Below are the code and all the weights of a small trained network. Each question names an input and a class and asks about switching units off, where a switched-off unit gives its printed mean instead of its output.

import numpy as np


def w(rows, s, z=0):
    codes = np.array(rows[::2]) - 128.0
    scale = np.full(codes.shape[1], s)
    scale[-1] = z or s
    return codes * scale


def norm(h):
    return h / np.sqrt((h * h).mean(-1, keepdims=True) + 1e-5)


def f(y):
    return y / 2 * (1 + np.tanh(0.7978845608 * (y + 0.044715 * y**3)))


def log_softmax(a):
    a = a - a.max(-1, keepdims=True)
    return a - np.log(np.exp(a).sum(-1, keepdims=True))


def net(x, mask):
    res = np.array(x, float).reshape(1, 4) / 4 @ E
    u = 0
    for l in range(4):
        y = f(norm(res) @ A[l][:, :-1].T + A[l][:, -1])
        res = res + np.where(mask[u : u + 3], y, B[l][:, -1]) @ B[l][:, :-1]
        u += 3
    return log_softmax(norm(res)[-1] @ U[:, :-1].T + U[:, -1])


A, B = {}, {}
E = w([
[253,83,132],'x0',
[124,123,103],'x1',
[95,121,202],'x2',
[124,126,126],'x3',
],0.012)
A[0] = w([
[116,111,75,196],'0.n0',
[61,102,253,255],'0.n1',
[171,168,166,31],'0.n2',
],0.012,0.0035)
B[0] = w([
[255,92,127,170],'0.n0',
[184,93,79,254],'0.n1',
[146,146,102,125],'0.n2',
],0.0088,0.0067)
A[1] = w([
[149,96,89,250],'1.n0',
[126,71,29,181],'1.n1',
[160,138,1,238],'1.n2',
],0.0084,0.0023)
B[1] = w([
[129,55,254,204],'1.n0',
[60,131,190,214],'1.n1',
[81,139,216,253],'1.n2',
],0.0098,0.006)
A[2] = w([
[248,119,60,255],'2.n0',
[103,74,176,93],'2.n1',
[36,134,130,228],'2.n2',
],0.015,0.0041)
B[2] = w([
[103,79,130,231],'2.n0',
[143,249,136,226],'2.n1',
[197,80,123,253],'2.n2',
],0.012,0.0074)
A[3] = w([
[227,147,176,214],'3.n0',
[102,142,17,120],'3.n1',
[2,248,117,255],'3.n2',
],0.009,0.0032)
B[3] = w([
[92,12,204,255],'3.n0',
[217,128,161,118],'3.n1',
[255,9,148,138],'3.n2',
],0.0045,0.0083)
U = w([
[123,104,168,228],'0',
[134,63,97,252],'1',
[114,116,188,138],'2',
[155,106,170,127],'3',
[80,200,171,20],'4',
[133,224,27,3],'5',
[168,219,9,43],'6',
[123,226,79,1],'7',
],0.015,0.0058)

Each question gives the input, the list of numbers given to net, and the class t.
The units are the neurons (one row each of A and B). Each row of codes is followed by its name. A weight is (code - 128) times the scale printed after its matrix; where a second scale follows, it is the last column's (A, B and U).
mask holds one flag per neuron, layer by layer. A switched-off neuron (its flag False) gives its mean, the last column of its row in B, instead of its output. The means were averaged over made-up inputs and are rounded, as every weight is.
A unit's drop is (log p(t) with every unit on - log p(t) with that unit switched off) / (log p(t) with every unit on - log p(t) with every unit switched off).
The circuit of an input: a set's keep is (log p(t) with only the set's units on - log p(t) with every unit switched off) / (log p(t) with every unit on - log p(t) with every unit switched off). Starting from all 12 units, units are removed one at a time, each time the one whose removal leaves the highest keep (on an exact tie, the one counted first), for as long as the keep stays at least 0.8.
circuit, biggest first: the units of the circuit, biggest drop first
unit that matters most: the unit with the biggest drop
k most important neurons: the k neurons with the biggest drops, biggest first
drop of u: that unit's drop, to one decimal
input [-8,4,7,-1], class 1: 3 most important neurons	[1.n2 1.n0 0.n1]
input [-6,8,-8,1], class 0: circuit, biggest first	[1.n2 1.n1]
input [-6,1,6,6], class 1: circuit, biggest first	[1.n2 1.n0 0.n1 2.n2]
input [-7,-3,-7,4], class 1: unit that matters most	0.n1
input [-6,1,-1,-1], class 1: 2 most important neurons	[1.n0 2.n1]
input [-5,-2,0,-1], class 1: 2 most important neurons	[1.n0 0.n0]
input [-8,3,8,-3], class 1: 3 most important neurons	[1.n2 1.n0 0.n1]
input [-6,-3,1,-5], class 1: 3 most important neurons	[1.n0 1.n2 2.n1]
input [-8,0,3,7], class 1: 3 most important neurons	[2.n1 1.n2 1.n0]
input [-7,4,-3,-3], class 1: 2 most important neurons	[2.n1 1.n0]
input [-8,-5,0,6], class 1: 3 most important neurons	[2.n1 1.n0 1.n2]
input [-7,-3,-4,-4], class 1: 2 most important neurons	[2.n1 1.n0]
input [-2,4,-8,5], class 3: drop of 1.n2	-0.1
input [-3,7,-6,8], class 2: circuit, biggest first	[1.n2]
input [-4,-2,-8,2], class 3: drop of 3.n2	0.0
